Table B holds the same points as the rows below and some others, measured another way and shuffled. Each row below is followed by which row of B it is.
B, 72 x 25:
[[ 158  410 -113 -110  -85 -329 -249  -84  144 -387  289 -488  190  101
   156  153  200  106  192 -100 -190  -67  121 -382  -76]
 [ 149 -161 -346  -37  165  139  313 -391 -265   31 -316   -1 -264 -152
  -239 -123   91 -120   54  289   69  -56  323  453  128]
 [ 122   -5  111  326 -234  182   99 -154  468  -20  -83  496  267  -47
  -145   17  113   78  167  -28 -156 -246 -164  284   12]
 [ 231   28  -55  109 -184  127   88 -314  349  -88 -127  385  149  -31
   -92  -32   48  -25  199  -15  -17 -359  -61  224   -7]
 [ 129  386 -145 -107  268 -290 -193  -96  132 -278  -75 -157   -1  149
  -222   81  393  267  249   49 -171   32   91 -574 -188]
 [-201 -144 -116   99  -31   65  115   79 -321  109   65 -233 -150 -174
  -164  127   17   -5 -152  120  -19  340  140  297  142]
 [   4  115 -168   15   41 -146    2  -42 -165 -157  133 -469  -13  -47
   -29   99  188   66   24  100 -167  201  237   35   78]
 [ 110  234 -262 -238   70 -199 -104 -166 -169 -237   73 -412  -83   -1
   -11   79  106  -19  112   30   36  -26  209 -257  -63]
 [ 157  135 -451 -417   69 -197  -64 -289 -271 -194    0 -374 -274    6
   -38   72  -20  -86   76   10  197  -69  230 -247  -45]
 [ -67   49  114  322  515  158  102    2  243  155 -641  766  -76   21
  -826  -66  562  401  217  307 -185  169 -128 -233 -225]
 [ 238  248 -113   82 -394 -242 -104 -175  360 -373  416 -412  327   90
   294  164  112   98  158 -184 -327 -172  102   71  139]
 [ -75  -56  -73   98  -17   94   97  -27 -141   33  -18  -56  -41 -143
  -147   55   55  -25  -25  111  -11  113   86  223   58]
 [ 155  383 -157 -101  293 -265 -155 -142   99 -285 -106 -178    6  131
  -230   41  415  231  263   87 -178    9  136 -518 -180]
 [ 260   83 -367 -194  189  -47  136 -434 -151 -168 -225 -146 -183  -53
  -135  -97  151  -87  181  194   47 -183  311   95    6]
 [ 202   58 -378 -182   88 -106   73 -354  -83 -144 -123 -163 -191   11
  -139    3  121   12  118   90    9  -88  235    9   39]
 [ -96  244 -131 -155  245 -228 -199  100 -105  -99  -34 -179 -152   76
  -316  175  246  235   73   12   -8  263   17 -603 -193]
 [ -78  -63   -1  316  -89   50  140   41   -7    2   94 -155   91 -115
  -104   78  190  104  -34  117 -275  229  120  396  177]
 [ 114 -133 -202 -193 -600  167    5 -275  114   -4  168  229  -19 -112
   157  133 -471 -301  -28 -292  394 -417 -189  252   44]
 [ 124  389 -294 -307  472 -322 -185 -154  -92 -254 -229 -217 -228  142
  -356   46  412  234  247  134  -32   77  181 -739 -251]
 [-122   34  249  260 -572  115 -144  181  348  -32  393  155  387  -93
   145  242 -150  -17  -17 -280  -48  -76 -313  123    7]
 [ 191  209 -135   -3  -59 -150  -63 -209  308 -222    9    3   97  105
   -87   84  203  167  209  -73 -159 -151   12 -175  -40]
 [-358   66   97  162  -66  -94 -164  414 -102   42  261 -235   21  -37
  -200  303  127  234 -132  -54 -132  516  -91 -228  -22]
 [-200 -121 -114  167  123   33  146   92 -285  110  -35 -212 -161 -127
  -282   92  178  111 -109  197 -123  424  178  248  140]
 [-256  -34 -136   -9  148  -20   27  168 -449   75   40 -359 -217 -145
  -232  133   92   29 -131  165   19  442  177   11   45]
 [-370 -207  -94  -96  -59  174   18  208 -491  253   17  -30 -303 -239
  -247  181 -223 -136 -241   25  353  349  -51   47  -25]
 [  73  360 -180 -112  538 -267 -125  -80  -41 -201 -273 -141 -135  122
  -433   16  532  312  243  217 -174  194  174 -631 -230]
 [-165  -37  -64 -128 -184  126  -63   54 -221   66   86   16  -93 -174
   -64  134 -222 -194  -87  -60  326   21  -91  -25  -80]
 [ 308  437 -255 -177  220 -347 -145 -287  143 -404  -36 -338   45  161
   -76   18  404  187  317   53 -217 -135  234 -461 -129]
 [-308 -312    3   53 -102  367  134  110 -294  330 -155  388 -218 -277
  -330   78 -224 -170 -182   67  366  154 -161  265  -22]
 [ -91 -303 -137  134 -324  232  224  -91 -130  147   60   48  -75 -211
   -49   91 -195 -145 -142   19   87   51   36  607  220]
 [-307 -256  -10   75 -161  250   75  156 -205  286  -40  259 -185 -191
  -302  157 -182  -40 -187  -20  240  244 -165  194   25]
 [  35  132  -63  -62 -459  -73 -137  -41   51 -203  441 -355  211  -71
   310  191 -187 -161    6 -213   34 -128   -9   55   56]
 [  36 -134  -42  317  167  227  288 -178   51  112 -356  336  -32 -136
  -391  -98  283   85   89  277 -160   47  103  447   83]
 [  58   77 -329 -175  237 -139   26 -177 -196  -92 -165 -198 -263   10
  -275   49  195   97   76  132   12  120  208 -163  -22]
 [ -55  -40 -191 -110 -206   11    2  -65 -218  -22  153 -230  -91 -132
    29  122 -150 -146  -68  -42  156   40   78  134   63]
 [ 254  124   77  242 -635  -14  -70 -201  706 -240  324  209  472   65
   234  155  -26   62  189 -320 -233 -426 -208  227   86]
 [  40   78  -94  116  127   -8   81 -115  -37  -84  -88  -98   15  -65
  -183    6  252   78   95  170 -154   82  169  105   32]
 [-424 -172  107  257  -11  157   35  373 -216  259   36   71  -98 -166
  -370  208   62  142 -199   62   -6  522 -111  101   27]
 [-484  331  490  431   40 -171 -406  733  314  -12  269   68  323   97
  -382  389  439  574    5 -140 -394  628 -399 -752 -250]
 [ 145  286 -106  -31  112 -162 -109 -135  148 -229  -43  -83   67   62
  -145   49  282  149  217   35 -141  -60   75 -289 -115]
 [ -53 -150 -197  -51   54  193  179 -151 -301  116 -196   75 -229 -204
  -224  -15  -55 -166  -37  173  208   27  121  278   24]
 [  54  352  -67  -31  414 -220 -164  -28  127 -175 -238   50  -37  135
  -437   48  490  349  255  113 -179  120   26 -641 -251]
 [  13   61  191  392  -82  114   29   13  458  -14 -101  457  264   -7
  -272   63  272  244  155    8 -275  -31 -182   82  -43]
 [-128 -122  -83  -83   42  268   73  -68 -224  183 -260  374 -211 -193
  -326    8 -131 -175  -18   88  368  -34  -93   36 -131]
 [ 229  235 -203 -194 -307 -178 -164 -238  221 -294  245 -193  121   74
   182  144  -43  -25  154 -225   23 -292    6 -181  -35]
 [ 116  217 -249 -137  138 -239  -83 -139    2 -210  -17 -237  -93   92
  -170  104  259  187  149   34 -112   62  151 -312  -50]
 [-100  157  -46   11  126  -77  -75   76 -183  -90   63 -284  -10  -68
  -139  107  190   65   24  105  -75  227  124 -151  -51]
 [ -35    2 -103 -121   99  158   23 -114 -155   70 -251  277 -171 -132
  -286    1  -36 -124   62   91  300  -84  -49 -107 -165]
 [  36  309 -189 -153  134 -295 -192  -28  -10 -242   87 -346  -48  101
  -133  159  256  203  123  -10 -119  131  121 -474 -110]
 [-252    3  -85  -94 -397  -85 -159  242 -287  -38  512 -545  -15 -123
   188  317 -253  -98 -208 -190  126  287   -5  -14   85]
 [ 184  157   52  139 -442   -4 -104 -154  564 -188  177  266  342   52
    84  129    6   66  178 -246 -114 -346 -217   14  -23]
 [  97  450 -364 -626  183 -402 -377 -120 -280 -344  109 -527 -223  108
   -14  160   31  -26  150  -92  279  -40  124 -918 -309]
 [ -80 -333 -115  282  -83  281  347 -110 -146  203 -144  149 -113 -228
  -247   -2   23  -42 -110  198  -55  155  132  729  244]
 [-147  -77 -160    0  125   73   97   16 -364   80  -72 -168 -204 -164
  -239   59   67  -32  -74  182   77  265  159  127   33]
 [  54  -11 -308  -65  271  -52  135 -207 -178  -13 -262  -67 -275  -22
  -364   -7  247  119   69  210  -32  133  230   24   16]
 [-282 -367   61  293 -377  340  183  145  -64  302   76  284  -30 -244
  -173  154 -216  -74 -229  -32   96  203 -161  595  181]
 [-182  162  -25    4  341  -81  -96  165 -202   -4 -145  -84 -129  -30
  -402   93  311  197   51  170  -55  342   58 -401 -166]
 [  56 -118 -447 -328   45   48  140 -309 -438   16 -137 -196 -391 -147
  -130    8 -149 -222  -44  110  331  -36  247  156   53]
 [  79  -35  127  335 -309  184   75 -117  514    4  -46  544  256  -22
  -149   62   79  109  131 -102 -142 -224 -235  259   26]
 [  61  -95 -245 -156   18  161  142 -270 -229   46 -209  108 -211 -172
  -166  -37  -97 -213   30  116  282 -138  109  176  -23]
 [  83  -59  -11   32 -496  194   27 -168  176  -29  165  205  165 -156
   157   83 -278 -243   28 -172  186 -341 -154  319   35]
 [ -28  -76  -62  122 -373   56   66  -22  -37  -37  284 -242  104 -146
   145  143 -114 -100  -81  -65  -41   42   59  400  182]
 [ -52 -165  -46  -53 -589  194  -33  -68  153   89  196  320   32 -119
    60  202 -426 -197  -79 -309  322 -242 -306  192   19]
 [ -77  180 -295 -366  618 -115 -100  -63 -351   24 -477  100 -475   29
  -635   24  268  156  119  206  272  211   71 -745 -332]
 [  88  349   16  110   90 -228 -165    5  303 -253   59  -84  197  127
  -155  124  396  307  226   -5 -315   44    3 -391 -115]
 [-354   12   27  239  227  -55   10  341 -339   75   63 -376  -92 -108
  -325  178  311  243 -138  210 -247  660  149  -16   55]
 [-249    1 -139  -70  128  -24  -29  163 -447   59   54 -332 -224 -137
  -212  155   48    1 -127  110  101  403  128  -99  -19]
 [  41  253  229  492 -133 -133 -106  108  630 -195  168  105  453  130
  -128  155  474  452  203  -69 -596   99 -129  -60   18]
 [  52  164  -79   35  -61  -78  -27  -79   -5 -180  122 -262  101  -48
    23   74  133   -4   86   34 -108    7  135   21   19]
 [ -41 -205  155  341 -427  351  153  -53  293  131   16  511  211 -186
   -79   62 -131  -95  -12  -73   17 -178 -230  545   91]
 [ 129  217 -209 -279  -60 -108 -128 -197  -74 -208   70 -200  -32  -34
    48   57  -40 -122  120  -55  175 -189   71 -255 -118]
 [  53 -162  -93   36  -94  317  201 -259  -27  124 -270  434  -79 -203
  -204  -66 -100 -205   47  110  244 -236  -24  380   -6]]
Rows of B count from 0, top down.

[ -35  -94   28  177   17  120  197   12  -56  -52   45 -211   69 -232
  113   35   79   -5   -7  -17    2   53   35  -15  107   64] -> 45
[  12   98  -59  131   98   46  -29  -17 -103  -45  -48 -172   19  -74
   79   36   -2  -12 -104   18   51  185   42   33  161   54] -> 20
[ -28    1  -73  120   94   85   74   12  -80    1  -79 -149   24  -94
   78   96   16   14  -12  -35   81   -4   20   47   98  -41] -> 39
[-157  -43   41  -20   38   40   92  -38  -80  -29   65  -48  102  -59
  -48  -57   34  -54  -83   23  -60  197   81  -48   11  142] -> 34
[ -96  -53  -13  248   51  228  222   98  -28   -3   48 -388   50 -233
   45   60  128  -28  -83 -235 -101  163  176 -138  124  153] -> 0
[ 161  -46 -346    6  -64  122  331  -95 -109  250 -358    3   57   84
   -9 -119  -14   88  -59  227  314 -281  -97  -67 -229  -66] -> 65
[-136   89   20  -82  168 -110 -279 -119  -23 -132   46  -13  -28  -14
  104  217 -139   24   98  -50   46   61  -26  180  119 -145] -> 71
[ -11   31  -99  176   91  131   80   29  -63   14  -68 -253    6 -111
   75   94   30    9  -51 -104   46   55   72  -15  108   15] -> 68
[-259  -51   -2 -307   47  -88 -115 -217   89  -19   97   59    3   47
  -41  133 -147   42  165 -114  -13  -71   -1    3 -188 -114] -> 28
[-319 -101   59 -239   68  -10   42  -87   -6   14   92   89  102   51
 -147   16  -23  -43   24  -83  -97   59   96  -40 -149   41] -> 26
[  43  -61   -6  145   34   31  108  -41 -113  -63  -43  -66   54 -183
  178   72    3   30   47  148  149  -69  -91  136  125  -80] -> 54
[  58 -135 -102   13   22   26  294  -34 -223  105 -244  212  151    7
   31  -93   38   13  -11  370  276 -257 -147  149  -67 -110] -> 25
[-111 -230   55   22   59   65  328   40 -186   41  -79  164  178  -84
    1  -35  106  -33   36  197  112 -189  -55  117  -28  -62] -> 18
[-320 -394  184 -171   18    8  289  -66    2  -18  134  201  148 -159
   19  131   42   10  313   -2   20 -388  -75  111 -179 -196] -> 63
[ -43  -81 -114   54   23  126  221  -20  -45   89  -99 -120   51  -76
   26   38   34   32   14  -35   92 -117   21  -47  -62  -27] -> 46
[  56    2   64  241   93    4  -50  -28  -89 -181   43 -186    0 -278
  295  197  -15   35   90   52  115   23  -88  200  296 -111] -> 1
[  -4  280 -159  -45   90  -75 -401 -217   87  -92   14 -283 -142   20
  111  180 -218   78  -27 -159   30  267   37  -17   90  -16] -> 69
[  56  -20 -432 -245 -236  122  266 -311  183  302 -175 -204  -34  121
 -114 -144 -135  152  -11  -46  140 -160    9 -406 -536   72] -> 38
[-213 -118  147  -43  186  -35   96   61 -252  -48  -25  265  189   11
  -61  -17   72 -104  -42  201   31   25   -1  219   96  -25] -> 57
[  43  -81 -119  -50   10   -8  190  -99 -156   92 -197  167  107   45
   14  -85  -21   23   -9  310  231 -172 -122   93 -100  -77] -> 41
[ 330  307 -412  218  -32  100  -84 -151   -3   78 -249 -457 -134  -30
  174   15 -131  129 -176   14  224  172  -14 -135   70   55] -> 67
[ 193  201 -205   85   73  -55 -162 -139 -115  -24 -195  -90  -46   13
  173   48 -139   69  -68  207  254   63 -112  139  134  -89] -> 52
[-175  -21  -46 -274  -11  -70  -47 -224   50   14   45   49   33   73
  -74    6 -125   26   49    5    8   30    6  -57 -204    0] -> 30
[ -71  -86   18   -1   83   31  249   47 -296   59 -147  223  216   59
 -113 -202  108 -105 -186  338   86   81    8   89   12  108] -> 7
[-220   20   90  144  143  124   -1   90  -43  -96  141 -292   49 -159
   -4  102   84  -76  -98 -262 -189  330  206  -62  196  156] -> 44
[-159  178    8 -126  119  -87 -259 -116  -69  -94   63  -38   26   82
  -69  -17  -97  -56 -156    6  -87  416  105   -1   84  144] -> 60
[ -54  -93  -49  126   65  121  201   37  -78   30  -69 -128   62 -128
   65   75   60   14   18  -36   74  -87   18   21   41  -44] -> 4
[ -54  128  -64   76  107   31 -158  -61    9  -74   29 -266  -48  -87
  107  158  -75   28  -16 -162   -5  179   67   -5  132    5] -> 29
[  85  165  -78  413   28  222   24   64   -2  -97   75 -646  -53 -309
  169   63   73   -8 -209 -250 -112  460  195 -185  311  268] -> 10
